Below is a small trained network, with its code and all its weights. Each question gives an input and a class and asks what happens when units are switched off, that is, made to give their printed mean instead of their output.

import numpy as np


def w(rows, s, z=0):
    codes = np.array(rows[::2]) - 128.0
    scale = np.full(codes.shape[1], s)
    scale[-1] = z or s
    return codes * scale


def f(y):
    return y / 2 * (1 + np.tanh(0.7978845608 * (y + 0.044715 * y**3)))


def log_softmax(a):
    a = a - a.max(-1, keepdims=True)
    return a - np.log(np.exp(a).sum(-1, keepdims=True))


def net(x, mask):
    res = np.array(x, float).reshape(1, 6) / 4 @ E
    y = f(res @ A[0][:, :-1].T + A[0][:, -1])
    res = res + np.where(mask, y, B[0][:, -1]) @ B[0][:, :-1]
    return log_softmax(res[-1] @ U[:, :-1].T + U[:, -1])


A, B = {}, {}
E = w([
[90,113,131,166,130,95,143,126,148,122,153],'x0',
[102,140,167,85,45,126,137,162,65,111,148],'x1',
[140,135,65,52,186,67,94,147,132,160,252],'x2',
[141,88,134,124,115,157,114,93,109,103,138],'x3',
[39,179,169,58,213,127,97,99,176,59,138],'x4',
[135,179,195,160,123,149,147,64,127,220,151],'x5',
],0.011)
A[0] = w([
[119,186,127,133,126,187,137,131,130,201,152,254],'n0',
[127,95,79,124,125,115,95,186,117,81,98,86],'n1',
[113,146,175,134,137,164,159,90,116,203,165,35],'n2',
[182,151,49,187,63,80,135,103,78,149,128,48],'n3',
[132,114,96,158,195,145,81,97,191,135,103,117],'n4',
[144,83,102,67,178,101,74,178,112,198,255,125],'n5',
[86,196,118,114,142,127,100,72,104,68,137,78],'n6',
[54,152,175,90,77,126,95,164,81,118,161,124],'n7',
],0.0091,0.0059)
B[0] = w([
[162,134,103,134,178,226,116,167,39,114,181,208],'n0',
[123,29,120,169,226,175,135,206,131,217,142,176],'n1',
[124,45,144,67,248,98,254,246,107,139,147,168],'n2',
[128,182,204,60,124,138,111,45,251,217,118,193],'n3',
[202,152,129,146,35,113,47,138,71,167,144,195],'n4',
[63,126,138,178,177,109,125,52,76,115,62,255],'n5',
[150,90,201,90,113,111,74,173,180,189,159,176],'n6',
[219,153,137,200,96,116,88,94,109,187,149,178],'n7',
],0.009,0.012)
U = w([
[145,4,120,78,223,126,176,235,129,129,175,67],'0',
[128,153,201,29,139,113,46,76,255,194,147,55],'1',
[87,139,108,158,122,177,79,126,122,132,149,254],'2',
[217,154,125,186,87,65,60,127,92,139,146,124],'3',
[66,151,187,163,164,134,143,65,87,55,5,108],'4',
[158,124,122,133,136,122,105,122,118,88,148,227],'5',
[97,189,74,30,105,109,184,102,159,14,132,69],'6',
],0.007,0.0078)

Each question gives the input, the list of numbers given to net, and the class t.
The units are the neurons (one row each of A and B). Each row of codes is followed by its name. A weight is (code - 128) times the scale printed after its matrix; where a second scale follows, it is the last column's (A, B and U).
mask holds one flag per neuron, in row order. A switched-off neuron (its flag False) gives its mean, the last column of its row in B, instead of its output. The means were averaged over made-up inputs and are rounded, as every weight is.
A unit's drop is (log p(t) with every unit on - log p(t) with that unit switched off) / (log p(t) with every unit on - log p(t) with every unit switched off).
The circuit of an input: a set's keep is (log p(t) with only the set's units on - log p(t) with every unit switched off) / (log p(t) with every unit on - log p(t) with every unit switched off). Starting from all 8 units, units are removed one at a time, each time the one whose removal leaves the highest keep (on an exact tie, the one counted first), for as long as the keep stays at least 0.8.
circuit, biggest first: the units of the circuit, biggest drop first
most important unit: the unit with the biggest drop
top k neurons: the k neurons with the biggest drops, biggest first
drop when u is switched off: that unit's drop, to one decimal
input [6,8,-6,6,-3,2], class 3: circuit, biggest first -> [n7]
input [0,6,7,-1,-2,4], class 4: top 2 neurons -> [n5 n4]
input [4,2,-2,-3,-1,4], class 0: top 3 neurons -> [n5 n2 n4]
input [3,-7,8,-3,7,0], class 4: top 2 neurons -> [n5 n3]
input [0,-7,5,7,5,5], class 3: top 2 neurons -> [n4 n3]
input [-3,5,4,-4,3,-4], class 3: top 3 neurons -> [n7 n2 n3]
input [8,-6,-6,6,4,6], class 2: top 3 neurons -> [n5 n4 n3]
input [2,-8,-6,-4,6,5], class 3: top 2 neurons -> [n4 n3]
input [-1,-6,-6,5,7,1], class 1: top 2 neurons -> [n6 n5]
input [7,3,-1,-2,7,-7], class 0: top 2 neurons -> [n1 n3]
input [-6,-2,-3,-2,8,-6], class 1: top 3 neurons -> [n6 n0 n2]
input [8,4,-5,1,8,7], class 1: top 3 neurons -> [n6 n7 n1]
input [4,3,-8,1,-5,-8], class 0: top 2 neurons -> [n1 n5]
input [0,-4,7,5,3,5], class 4: most important unit -> n5
input [4,-3,-4,1,3,-5], class 0: top 2 neurons -> [n5 n1]
input [-4,-8,8,-3,7,-3], class 3: top 2 neurons -> [n4 n3]
input [3,-3,4,2,-6,-5], class 1: top 2 neurons -> [n3 n0]
input [-2,8,0,-4,1,3], class 3: drop when n5 is switched off -> 0.1
input [4,5,7,-2,-8,0], class 1: drop when n2 is switched off -> 0.0
input [5,-7,-4,-7,6,0], class 3: drop when n7 is switched off -> -0.1
input [-5,-8,-4,0,7,-2], class 3: drop when n7 is switched off -> -0.1
input [6,8,0,-8,-2,-3], class 3: most important unit -> n7
